Below is a small trained network, with its code and all its weights. Each question gives an input and a class and asks what happens when units are switched off, that is, made to give their printed mean instead of their output.

import numpy as np


def w(rows, s, z=0):
    codes = np.array(rows[::2]) - 128.0
    scale = np.full(codes.shape[1], s)
    scale[-1] = z or s
    return codes * scale


def norm(h):
    return h / np.sqrt((h * h).mean(-1, keepdims=True) + 1e-5)


def f(y):
    return y / 2 * (1 + np.tanh(0.7978845608 * (y + 0.044715 * y**3)))


def log_softmax(a):
    a = a - a.max(-1, keepdims=True)
    return a - np.log(np.exp(a).sum(-1, keepdims=True))


def net(x, mask):
    res = np.array(x, float).reshape(1, 7) / 4 @ E
    u = 0
    for l in range(3):
        y = f(norm(res) @ A[l][:, :-1].T + A[l][:, -1])
        res = res + np.where(mask[u : u + 12], y, B[l][:, -1]) @ B[l][:, :-1]
        u += 12
    return log_softmax(norm(res)[-1] @ U[:, :-1].T + U[:, -1])


A, B = {}, {}
E = w([
[127,128,126,127],'x0',
[128,26,55,204],'x1',
[119,128,114,122],'x2',
[138,130,142,135],'x3',
[127,128,129,129],'x4',
[138,3,202,40],'x5',
[224,141,87,90],'x6',
],0.0056)
A[0] = w([
[214,140,97,135,220],'L0N1',
[106,210,130,154,185],'L0N2',
[154,182,110,116,135],'L0N3',
[152,112,195,86,79],'L0N4',
[79,110,67,201,91],'L0N5',
[192,141,62,218,7],'L0N6',
[117,35,124,166,207],'L0N7',
[168,151,85,177,13],'L0N8',
[104,55,93,114,80],'L0N9',
[187,140,123,126,178],'L0N10',
[104,254,123,113,96],'L0N11',
[187,142,104,106,194],'L0N12',
],0.0094,0.0015)
B[0] = w([
[131,57,83,124,196],'L0N1',
[140,114,228,161,217],'L0N2',
[124,35,154,85,173],'L0N3',
[90,117,43,14,189],'L0N4',
[120,198,129,147,204],'L0N5',
[82,112,33,103,213],'L0N6',
[172,178,180,164,204],'L0N7',
[128,102,48,71,164],'L0N8',
[199,131,177,95,162],'L0N9',
[71,44,27,107,162],'L0N10',
[224,2,202,114,255],'L0N11',
[243,95,103,90,175],'L0N12',
],0.006,0.0045)
A[1] = w([
[84,151,151,64,133],'L1N1',
[66,197,62,183,181],'L1N2',
[170,183,202,143,89],'L1N3',
[108,173,100,104,125],'L1N4',
[142,161,74,126,92],'L1N5',
[76,54,135,167,132],'L1N6',
[133,149,154,171,120],'L1N7',
[14,168,198,182,66],'L1N8',
[86,141,209,158,167],'L1N9',
[132,150,164,63,114],'L1N10',
[173,40,122,2,253],'L1N11',
[98,80,179,143,55],'L1N12',
],0.0089,0.0027)
B[1] = w([
[36,31,60,39,142],'L1N1',
[120,156,228,155,148],'L1N2',
[97,2,55,234,144],'L1N3',
[189,117,150,174,124],'L1N4',
[169,14,109,142,129],'L1N5',
[150,181,215,198,137],'L1N6',
[82,54,112,25,132],'L1N7',
[196,167,44,115,154],'L1N8',
[126,59,147,70,158],'L1N9',
[28,87,48,144,150],'L1N10',
[135,222,196,182,253],'L1N11',
[72,30,177,98,137],'L1N12',
],0.0047,0.011)
A[2] = w([
[177,76,187,146,200],'L2N1',
[138,144,229,120,52],'L2N2',
[61,130,181,251,249],'L2N3',
[151,68,163,128,149],'L2N4',
[126,129,82,2,207],'L2N5',
[235,106,153,70,82],'L2N6',
[46,122,164,96,52],'L2N7',
[83,129,41,173,252],'L2N8',
[181,97,149,46,146],'L2N9',
[138,133,106,90,88],'L2N10',
[137,137,80,39,64],'L2N11',
[153,46,236,160,121],'L2N12',
],0.01,0.0019)
B[2] = w([
[100,146,32,143,221],'L2N1',
[146,84,86,148,196],'L2N2',
[65,156,204,117,217],'L2N3',
[115,156,91,196,180],'L2N4',
[73,118,204,108,195],'L2N5',
[172,157,130,171,215],'L2N6',
[194,54,6,88,162],'L2N7',
[185,57,191,45,161],'L2N8',
[125,255,220,147,203],'L2N9',
[89,104,142,158,130],'L2N10',
[96,118,183,198,155],'L2N11',
[85,130,50,127,253],'L2N12',
],0.0077,0.007)
U = w([
[55,92,67,165,162],'0',
[109,170,219,138,253],'1',
[207,183,104,171,158],'2',
[203,61,78,93,5],'3',
[83,76,121,7,38],'4',
],0.018,0.0022)

Each question gives the input, the list of numbers given to net, and the class t.
The units are the neurons (one row each of A and B). Each row of codes is followed by its name. A weight is (code - 128) times the scale printed after its matrix; where a second scale follows, it is the last column's (A, B and U).
mask holds one flag per neuron, layer by layer. A switched-off neuron (its flag False) gives its mean, the last column of its row in B, instead of its output. The means were averaged over made-up inputs and are rounded, as every weight is.
A unit's drop is (log p(t) with every unit on - log p(t) with that unit switched off) / (log p(t) with every unit on - log p(t) with every unit switched off).
The circuit of an input: a set's keep is (log p(t) with only the set's units on - log p(t) with every unit switched off) / (log p(t) with every unit on - log p(t) with every unit switched off). Starting from the 12 units with the biggest drops (on a tie, the unit counted first), units are removed one at a time, each time the one whose removal leaves the highest keep (on an exact tie, the one counted first), for as long as the keep stays at least 0.8.
units of the circuit, in order: the units of the circuit, biggest drop first
top k neurons: the k neurons with the biggest drops, biggest first
k most important neurons of layer l: the k neurons of layer l with the biggest drops, biggest first
drop when u is switched off: that unit's drop, to one decimal
input [-3,3,-8,-7,-5,0,-4], class 1: units of the circuit, in order -> L2N3
input [3,3,-1,7,5,-5,0], class 1: top 2 neurons -> L1N2; L0N4
input [4,3,3,4,2,0,-4], class 1: top 3 neurons -> L0N11; L0N5; L2N3
input [8,-2,-6,4,0,5,-2], class 4: top 2 neurons -> L2N7; L0N4
input [-3,-1,-4,5,-7,4,-7], class 4: units of the circuit, in order -> L0N4; L2N7
input [-3,2,4,8,-8,-4,0], class 1: top 2 neurons -> L1N2; L0N2
input [-4,-8,3,5,3,0,-6], class 0: top 2 neurons -> L0N11; L1N3
input [8,-5,-5,2,-6,3,-1], class 4: units of the circuit, in order -> L2N7; L1N10
input [-8,8,4,-1,-2,1,2], class 2: top 3 neurons -> L0N9; L0N7; L1N10
input [6,-1,-4,8,3,-6,-6], class 0: 2 most important neurons of layer 1 -> L1N11; L1N9
input [5,-3,-3,-7,6,0,-8], class 0: 2 most important neurons of layer 1 -> L1N6; L1N3
input [8,5,2,6,7,0,-6], class 1: top 2 neurons -> L0N11; L2N3
input [-6,0,2,7,-5,3,-2], class 4: top 2 neurons -> L0N11; L0N4
input [-3,7,-1,-6,0,-3,2], class 3: units of the circuit, in order -> L2N8
input [-6,8,2,6,-3,-3,3], class 3: top 2 neurons -> L2N8; L1N11
input [0,7,-4,4,5,1,5], class 2: 3 most important neurons of layer 1 -> L1N10; L1N3; L1N1
input [-5,7,-5,-5,4,-1,5], class 3: top 2 neurons -> L2N8; L0N6
input [-3,-8,6,6,4,4,-5], class 4: drop when L2N7 is switched off -> 0.2
input [6,8,7,-5,-7,-4,8], class 3: drop when L2N8 is switched off -> 0.3
input [-6,1,-3,-1,4,-7,4], class 3: top neuron -> L0N6
input [-7,5,2,-3,0,6,1], class 2: drop when L0N9 is switched off -> 0.3
input [-3,8,-8,-5,-3,2,7], class 2: 2 most important neurons of layer 0 -> L0N9; L0N7
input [1,4,-6,-3,7,8,-1], class 0: 2 most important neurons of layer 1 -> L1N8; L1N12
